(in the rows, 128 means zero)
Known rows:
[146 128 128 125 120 125 132 123 153 139 124 136 121 132 137 125 126 126
 124 124 119 126 143 123 127 117 137 129 124 132 130 128 142]: dubram
[129 147 128 142  93 122 128 139 105 127 125 124 130 124 135 125 131 123
 118 126 115 128 139 128 127 175 126 131 144 139 179 161 118]: drepluzun
[126 114 127 125 155 122 125 119 130 128 125 130 125 124 124 124 130 124
 149 129 118 127 132 130 127 114 126 126 120 124 109 129 130]: klovu
[133 160 131 145 122 135 127 141 126 121 124 122 118 123 135 126 128 140
 128 124 149 131 117 117 128 145 127 133 120 132 152 116 119]: flobrikor
[126 134 127 140  88 127 127 144 102 124 126 123 156 125 138 126 130 121
 124 125 116 133 145 133 130 161 127 136 147 140 180 160 125]: likor
[132 139 128 143  96 124 129 136 105 129 126 121 138 123 134 124 135 122
 110 127 116 128 139 129 127 178 127 128 142 134 175 164 117]: sanugem
[117 120 130 128 121 122 125 124 102 127 128 125 136 122 137 127 128 124
 132 133 116 134 135 137 128 171 127 125 135 132 143 150 116]: plasko
[124 124 132 124 177 124 125 123 104 128 145 124 143 123 150 128 113 130
 131 128 122 134 143 138 128 164 127 124 172 134 107 141 118]: skotrudam
[140 121 128 127 123 124 129 124 148 128 125 142 122 126 124 124 142 123
 134 126 116 125 137 124 126 117 131 128 120 126 129 140 134]: klidrin
[117 114 127 125 153 125 125 116 133 132 126 123 124 128 124 133 142 128
 148 131 118 127 139 128 128 117 126 124 117 124 108 139 122]: stemim
[109 145 136 126 141 140 125 116 133 145 128 122 135 154 121 159 154 129
  98 123 130 127 161 129 127 115 128 139 125 123 110 184 118]: flugi
[146 134 128 125  81 136 131 125 111 123 136 122 132 133 128 126 117 135
  92 137 143 126 116 121 127 144 132 130 144 131 151 114 121]: pople
[135 157 130 142 124 140 130 141 127 121 125 123 117 123 136 125 130 138
 125 123 148 132 114 117 129 145 126 135 117 130 151 116 118]: grefebror
[132 122 128 127 119 122 128 131 149 126 124 137 121 132 123 126 138 124
 146 124 116 125 141 125 128 117 130 130 122 130 130 135 134]: vedin
[131 123 128 124  87 133 126 121 105 124 138 123 129 130 129 134 115 137
  96 140 144 126 114 123 127 138 128 124 139 130 131 111 118]: dumel
[117 127 126 128 149 143 125 130 119 121 124 125 121 123 136 127 127 138
 139 124 143 139 112 118 127 139 126 126 117 125 127 113 119]: vatrun
[121 113 128 124 155 121 124 117 131 127 125 128 121 123 125 126 133 125
 164 132 117 126 132 129 127 116 127 123 118 125 109 125 126]: kenik
[113 114 127 126 164 123 126 123 128 128 125 124 123 123 123 126 121 122
 147 125 115 127 124 140 127 115 126 121 119 125 108 116 125]: bibrer

Facts:
branon	σ	trekul; branon	σ	skezar; bruvetes	σ	mimepun; bruvetes	σ	klovu; ditatun	σ	grigros
ditatun	σ	trekul; diten	σ	trekul; diten	σ	meka; dokle	σ	trekul; dokle	σ	tatrur
drabur	σ	mimepun; dragri	σ	trekul; dramorer	σ	trufun; dramorer	σ	trekul; dramorer	σ	notrin
dramorer	σ	sono; dregru	σ	dekla; drepluzun	σ	flozel; drepluzun	σ	vebruk; droplo	σ	dusko
droplo	σ	trekul; droplo	σ	flobrikor; dubram	σ	trekul; dumel	σ	trekul; fibo	σ	fide
fibo	σ	bita; fibo	σ	tudo; fide	σ	fladrol; fide	σ	tudo; fladrol	σ	mimepun
fladrol	σ	getazar; flapler	σ	fatrar; flapler	σ	mimepun; flastek	σ	sono; flibru	σ	dekla
flinel	σ	fladrol; flipa	σ	mimepun; flobrikor	σ	teskor; flobrikor	σ	verok; flugi	σ	fladrol
flugi	σ	tatrur; flustol	σ	tudo; fubrem	σ	lizaru; furoki	σ	trekul; gamel	σ	fide
gamel	σ	trekul; getazar	σ	trekul; gikur	σ	vastur; gogrir	σ	mefek; gogrir	σ	trekul
gogrir	σ	dekla; gomun	σ	lizaru; gomun	σ	dragri; gratron	σ	trekul; grefebror	σ	riskan
grigros	σ	furoki; grogan	σ	raba; grogan	σ	mimepun; grogan	σ	trekul; grudastim	σ	mipuman
grukeki	σ	klukor; kaplo	σ	grudastim; kegro	σ	lizaru; kegro	σ	getazar; kipam	σ	getazar
kladum	σ	flastek; klukor	σ	verok; kugoter	σ	mimepun; kugoter	σ	trekul; legam	σ	stobro
legam	σ	trekul; likor	σ	fide; likor	σ	mimepun; mastes	σ	trekul; mimepun	σ	trekul
mipuman	σ	potin; mipuman	σ	skezar; mipuman	σ	getazar; mipuman	σ	dremi; modra	σ	klovu
modra	σ	skezar; modra	σ	getazar; mureplon	σ	trekul; mureplon	σ	bruram; ninek	σ	meger
nonak	σ	gamel; pesi	σ	gratron; plekel	σ	dremi; pletek	σ	nonak; plibruso	σ	bribak
pliplor	σ	dubram; pliveplum	σ	fatrar; pliveplum	σ	sanugem; pliveplum	σ	tribubo; pople	σ	trekul
potin	σ	trekul; potin	σ	getazar; potrum	σ	muribru; raba	σ	trekul; raba	σ	tatrur
sedra	σ	bribak; sedra	σ	klovu; sezon	σ	meka; sifaflom	σ	riskan; sifaflom	σ	trekul
skatrim	σ	dremi; skepluk	σ	riskan; skepluk	σ	meka; skepluk	σ	skezar; skotrudam	σ	bribak
skotrudam	σ	trekul; skotrudam	σ	klovu; stobro	σ	mimepun; stobro	σ	zestekil; stokepan	σ	verok
stokepan	σ	skatrim; stumas	σ	skezar; tatrur	σ	mimepun; tedom	σ	dramorer; teskor	σ	gratron
tribubo	σ	trekul; tribubo	σ	tudo; triflepi	σ	sanugem; triflepi	σ	gomun; tudel	σ	flesken
tudel	σ	grigros; tudo	σ	trekul; tudo	σ	dremi; vadrek	σ	trekul; valustuk	σ	trekul
vastur	σ	furoki; vebruk	σ	moguklo; vedin	σ	skatrim; vobuno	σ	nonak; vuso	σ	bribak
zabro	σ	grudastim; zestekil	σ	fubrem; zibristo	σ	getazar; zigrene	σ	trekul; zupak	σ	vadrek
zupak	σ	riskan; zupak	σ	dumel; zupak	σ	skatrim; bibrer	Ω	potak; bidrigo	Ω	kugoter
boso	Ω	buflun; braka	Ω	bronis; bribak	Ω	flotrum; bribak	Ω	bidrigo; broflek	Ω	trekul
broflek	Ω	flustol; bronis	Ω	plibruso; bruram	Ω	muno; buflun	Ω	trekul; dekla	Ω	flozel
diskeklo	Ω	komik; diskeklo	Ω	fibo; diskeklo	Ω	kegro; diskeklo	Ω	ditatun; dokle	Ω	vima
dokle	Ω	futro; dregru	Ω	vobuno; dremi	Ω	fide; dremi	Ω	dabon; drifim	Ω	skotrudam
dumel	Ω	mastes; fibo	Ω	komik; fide	Ω	pletek; fide	Ω	potak; flapler	Ω	boso
flato	Ω	grigros; flato	Ω	sedra; flesken	Ω	potrum; flipa	Ω	bidrigo; flipa	Ω	kenik
flotrum	Ω	tatrur; flozel	Ω	trufun; flugi	Ω	buflun; foskun	Ω	flozel; furoki	Ω	vatrun
furoki	Ω	zodu; gikur	Ω	sedra; gikur	Ω	meka; gikur	Ω	moguklo; gogrir	Ω	trufun
gratron	Ω	ditatun; grebrigi	Ω	trekul; grigros	Ω	fibo; grigros	Ω	trekul; grigros	Ω	potak
grudastim	Ω	fibo; gruflis	Ω	verok; kaplu	Ω	pliveplum; kegregul	Ω	dabon; kegregul	Ω	dremi
kegro	Ω	fibo; kegro	Ω	loden; kenik	Ω	kugoter; kenik	Ω	mastes; kerurar	Ω	plibruso
kilistar	Ω	grudastim; kiskeplar	Ω	buflun; klovu	Ω	vatrun; klovu	Ω	pletek; klovu	Ω	stemo
klukor	Ω	grebrigi; komik	Ω	flozel; komik	Ω	trekul; komik	Ω	buflun; kugoter	Ω	trufun
kugoter	Ω	pletek; kugoter	Ω	meka; levos	Ω	trekul; lizaru	Ω	mureplon; lizaru	Ω	bruram
loden	Ω	trekul; loden	Ω	potak; mefek	Ω	bibrer; meka	Ω	buflun; mipuman	Ω	grudastim
mipuman	Ω	futro; moguklo	Ω	trekul; muno	Ω	meka; mureplon	Ω	komik; napli	Ω	vima
plasko	Ω	kugoter; plasko	Ω	tegalas; plekel	Ω	stemo; plibruso	Ω	grigros; pliveplum	Ω	grigros
potak	Ω	trufun; potin	Ω	boso; potin	Ω	klidrin; radri	Ω	skotrudam; radri	Ω	loden
riskan	Ω	zodu; riskan	Ω	flotrum; sedra	Ω	flugi; sedra	Ω	bibrer; sifaflom	Ω	buflun
skotrudam	Ω	flozel; skotrudam	Ω	komik; skotrudam	Ω	bronis; stemim	Ω	meka; stemo	Ω	flozel
stemo	Ω	boso; stokepan	Ω	pliveplum; stumas	Ω	dokle; sufal	Ω	grigros; sufal	Ω	kegro
sufal	Ω	skotrudam; tatrur	Ω	kegro; tatrur	Ω	buflun; tatrur	Ω	bibrer; tegalas	Ω	klidrin
tegalas	Ω	trostun; trekul	Ω	flozel; trekul	Ω	trufun; tudo	Ω	meka; valustuk	Ω	pliveplum
valustuk	Ω	bronis; vatrun	Ω	ditatun; vima	Ω	tegalas; vima	Ω	gratron; vima	Ω	gomun
vobuno	Ω	flozel; vobuno	Ω	buflun; zabro	Ω	sedra; zibristo	Ω	plibruso; zigrene	Ω	flozel
zigrene	Ω	bibrer; zodu	Ω	broflek; zodu	Ω	flipa


The same objects again, as new rows of numbers:
Known rows:
[182 144 135  96 130 139 116 106 115 128 177 123 158 126 126 129 149 117
 129 132 117 122 157 138 149 128 153 158 117 119 137 132 106 121 105 157
 155 136 117 140 124]: kenik
[117 124 116 168 128 108 138 105 147 128 134 166 117 117 128 134  99 125
 173 130 118 157 124 152 122 127 154 134 129 113 139  91 134 117 153 143
 136 152 120 140 132]: gruflis
[118 124 120 162 129 104 178 105 147 119 124 155 116 125 129 130  97 122
 121 131 133 137 122 121 124 127 167 132 133 133 135  94 112 119 129 137
 159 151 170 140 143]: zupak
[149 125 130  84 165 107 133 169 114 127 120 134 135 150 127 115 130 111
 112 154 114 121 149 130 131 134 105 114 107 122 118 130 108 136 120 127
 140 138 127 141 122]: potak
[118 124 118 155 126 103 164 107 145 119 129 158 116 117 127 125  97 121
 121 130 129 146 123 136 124 127 145 128 137 131 137  95 116 120 133 141
 155 150 161 139 137]: sezon
[132 123 142  88 140 104 145 135 115 132 129 122 119 143 126 118 132 121
 112 137 121 123 127 116 127 127 137 109 112 143 124 145 107 131 108 127
 154 137 147 141 124]: flustol
[117 124 117 149 130 109 162 110 155 118 133 161 126 124 128 135  97 120
 149 132 117 142 130 149 122 127 143 135 128 114 131  93 115 118 144 135
 144 160 132 140 135]: drepluzun
[170 122 115 102 167 130 118 109 120 128 142 120 115 127 125 118 114 110
 117 132 115 122 152 132 123 125  97 164 110 136 114 106 107 136 102 182
 139 138 122 140 127]: vatrun
[138 123 121  90 161 107 139 188 117 128 112 135 116 145 128 111 100 124
 112 155 117 147 131 198 124 134 105 112 101 120 116  97 105 151 136 126
 142 143 161 151 138]: plibruso
[119 122 123 130 130 103 148 108 145 124 153 153 116 117 127 143  98 124
 131 130 117 172 124 152 122 127 157 122 113 136 134  99 122 118 138 128
 138 144 126 142 142]: zestekil
[117 122 122 129 128 105 159 104 137 128 156 165 114 116 126 139  98 120
 129 131 116 161 121 121 121 127 145 115 112 130 139  96 124 119 139 131
 137 137 142 140 133]: bita
[127 134 121  96 144 102 119 139 114 121 114 118 114 150 127 112 140 132
 115 132 117 138 125 110 121 133 143 110 122 115 113 153 106 128 107 126
 145 139 122 142 121]: mureplon
[148 124 122  92 143 117 162 127 118 125 177 165 138 128 127 143  99 112
 114 151 119 124 153 163 135 128 102 142 108 152 140 100 110 130 112 129
 152 138 151 140 125]: dabon
[169 146 122 106 129 159 114 103 115 141 138 122 117 117 126 117 181 156
 124 130 118 135 123 118 147 129 151 144 109 114 139 104 109 119 107 176
 136 136 119 140 123]: riskan
[122 133 118 101 137 102 116 138 118 150 117 116 119 152 128 118 156 138
 114 132 116 152 122 115 121 141 159 105 135 117 114 194 108 125 107 122
 154 139 116 141 123]: flugi
[116 122 118 138 128 107 177 107 136 126 138 172 116 121 126 139  98 122
 129 130 125 136 124 115 123 125 155 132 133 125 136  96 112 116 143 137
 136 143 166 139 133]: flobrikor
[118 123 115 122 130 108 153 106 142 124 149 172 115 118 125 137  98 114
 145 131 117 153 127 147 123 128 121 119 126 116 137  95 129 116 152 146
 136 147 127 139 124]: meger
[119 123 117 147 129 105 157 108 150 125 139 149 116 121 132 135  98 123
 119 132 120 161 122 135 120 127 176 130 114 144 133  96 110 118 130 127
 147 148 148 141 146]: likor

Rows:
No name comes twice in this set of rows, the named rows included.
[118 128 115  90 139 102 123 143 115 199 138 121 114 128 126 116 155 116
 113 138 115 151 122 107 125 144 101 105 167 135 115 217 110 126 108 150
 159 137 121 138 122]  meka
[185 142 162  98 127 113 115 105 116 130 174 119 140 128 125 128 159 120
 119 131 128 130 149 142 141 127 188 177 108 145 135 141 106 130 104 126
 161 136 119 141 126]  flipa
[117 120 118  96 130 107 207 106 135 132 172 196 115 117 128 152  96 116
 120 131 119 142 120 116 121 127 107 115 121 132 143  99 127 117 163 150
 138 138 179 139 125]  verok
[130 138 123  99 138 103 115 133 116 134 116 118 117 153 127 114 160 153
 116 133 116 139 125 108 120 137 156 110 125 114 112 179 109 121 110 131
 143 138 115 140 121]  vobuno
[139 122 108 247 150 120 115 106 140 121 117 115 111 118 126 115  99 115
 122 130 116 123 123 123 121 125 127 182 107 127 115  95 111 128 101 219
 138 151 122 146 161]  stumas
[120 124 124  85 151 106 118 146 113 214 128 135 112 125 129 114 176 113
 109 138 116 171 123 119 122 135  97 106 107 137 116 168 110 145 118 127
 136 135 139 141 119]  trekul
[120 123 112  87 173 101 151 187 116 151 115 120 129 153 125 116 133 116
 113 149 114 136 130 114 122 147  99 100 146 128 113 219 108 128 113 134
 151 140 119 138 122]  buflun
[178 158 124 109 128 152 104 105 116 162 140 119 126 116 125 113 177 138
 121 132 117 158 126 166 147 132 142 139 111 113 136 103 109 126 107 162
 144 138 118 140 125]  bribak
[133 127 143  81 160 105 160 172 114 149 133 152 114 142 126 115 135 109
 108 157 124 135 156 116 123 133  99 109 140 156 114 194 108 146 106 127
 152 137 159 139 123]  trufun
[144 123 118  92 161 102 115 156 116 127 117 120 116 156 127 113 131 123
 115 139 116 132 128 124 122 130 142 114 104 127 114 102 106 143 107 123
 138 138 122 154 135]  kegro
[151 150 146 102 129 103 114 112 113 126 114 117 116 146 128 113 172 213
 121 131 116 142 125 116 124 131 183 114 113 113 115 129 107 126 109 127
 140 137 121 149 131]  zigrene
[166 138 152 121 126 133 116 105 117 125 174 121 124 117 126 132 154 125
 119 131 135 132 129 127 145 128 182 179 125 132 143 107 108 121 105 135
 156 138 126 139 130]  dumel

The same objects again, as new rows of numbers:
Known rows:
[117  66 154 193  75 181 161 129  74 150 165 105  98 119 142]: flugi
[111 128 145 164 125 161 132 128  87 164 174 123 143 101 166]: fladrol
[131 158 142 166 118 159 138 128  98 153 178 125 143  97 179]: getazar
[120 150 139 169 127 178 125 133  85 155 160 111 159 112 159]: flibru
[103 119 142 150 126 165 123 135  88 150 162 101 171 115 161]: kladum
[132 106 146 139 103 186 105 133 100 152 168 115 152 100 158]: zabro
[117 162 135 159 124 165 100 136  91 156 169 109 139 115 160]: meger
[119 160 126 101 114 146 139 136  78 153 178 108 182 109 151]: trufun
[108 113 146 140 127 169 145 128  81 147 167 101 176 111 173]: dramorer
[144 134 144 145 105 166 112 131  99 165 186 112 137  87 178]: dremi
[122 102 142 191  74 170 132 131  87 153 158  94  99 144 147]: boso
[115 171 128 178 118 168 129 122  83 166 174 117 140 103 180]: sanugem
[144  81 140 133 113 191  81 103  67 163 139 124 143  84 175]: pliveplum
[153  84 150 157 118 183  91 136  74 168 166 112 156 105 164]: stokepan
[152 167 145  80 125 194  98 106  56 148 162 105 110  92 160]: grigros
[160 108 136 204  67 165 144  96 100 140 186  84 123 128 151]: meka
[120 160 162 126 118 192 111 131 106 182 169  90 127 114 162]: diskeklo
[119 169 137  99  94 193  97 159  81 144 171 103 119  70 126]: bibrer

Rows:
No name comes twice in this set of rows, the named rows included.
[142 127 138 130 113 179  85 123  84 155 155 104 131  95 154]  flato
[145 157 142 151 114 184 140 116  86 167 170 100 153 103 159]  furoki
[152  98 145 141 116 175 133 113  79 161 152 117 159 101 172]  valustuk
[124 144 153 171 129 194 152 128  83 159 167 106 166 111 164]  ditatun
[128 114 155 152 117 184 143 113  84 166 168 111 163 102 152]  dokle
[127 139 161 100 100 181 131 124  84 182 173 104  94 166 168]  komik
[135 155 140 118 102 180 137 132  71 158 169 122 190 114 128]  gogrir
[136 167 138 148 117 175 122 119  87 162 166 101 145 107 163]  flesken
[173  84 148 129 127 164  87 101  80 153 128 123 125  88 149]  plibruso
[121 162 144 165 123 154 154 119  83 168 179 118 131  93 167]  mimepun
[123 129 145 109 100 176 117 129  78 157 185 115 145  67 140]  fide
[132 137 140 151 114 181 127 125  81 164 160 101 150 119 158]  dregru
[137  96 150 142 104 179 115 131  90 165 174 120 163 110 166]  plekel

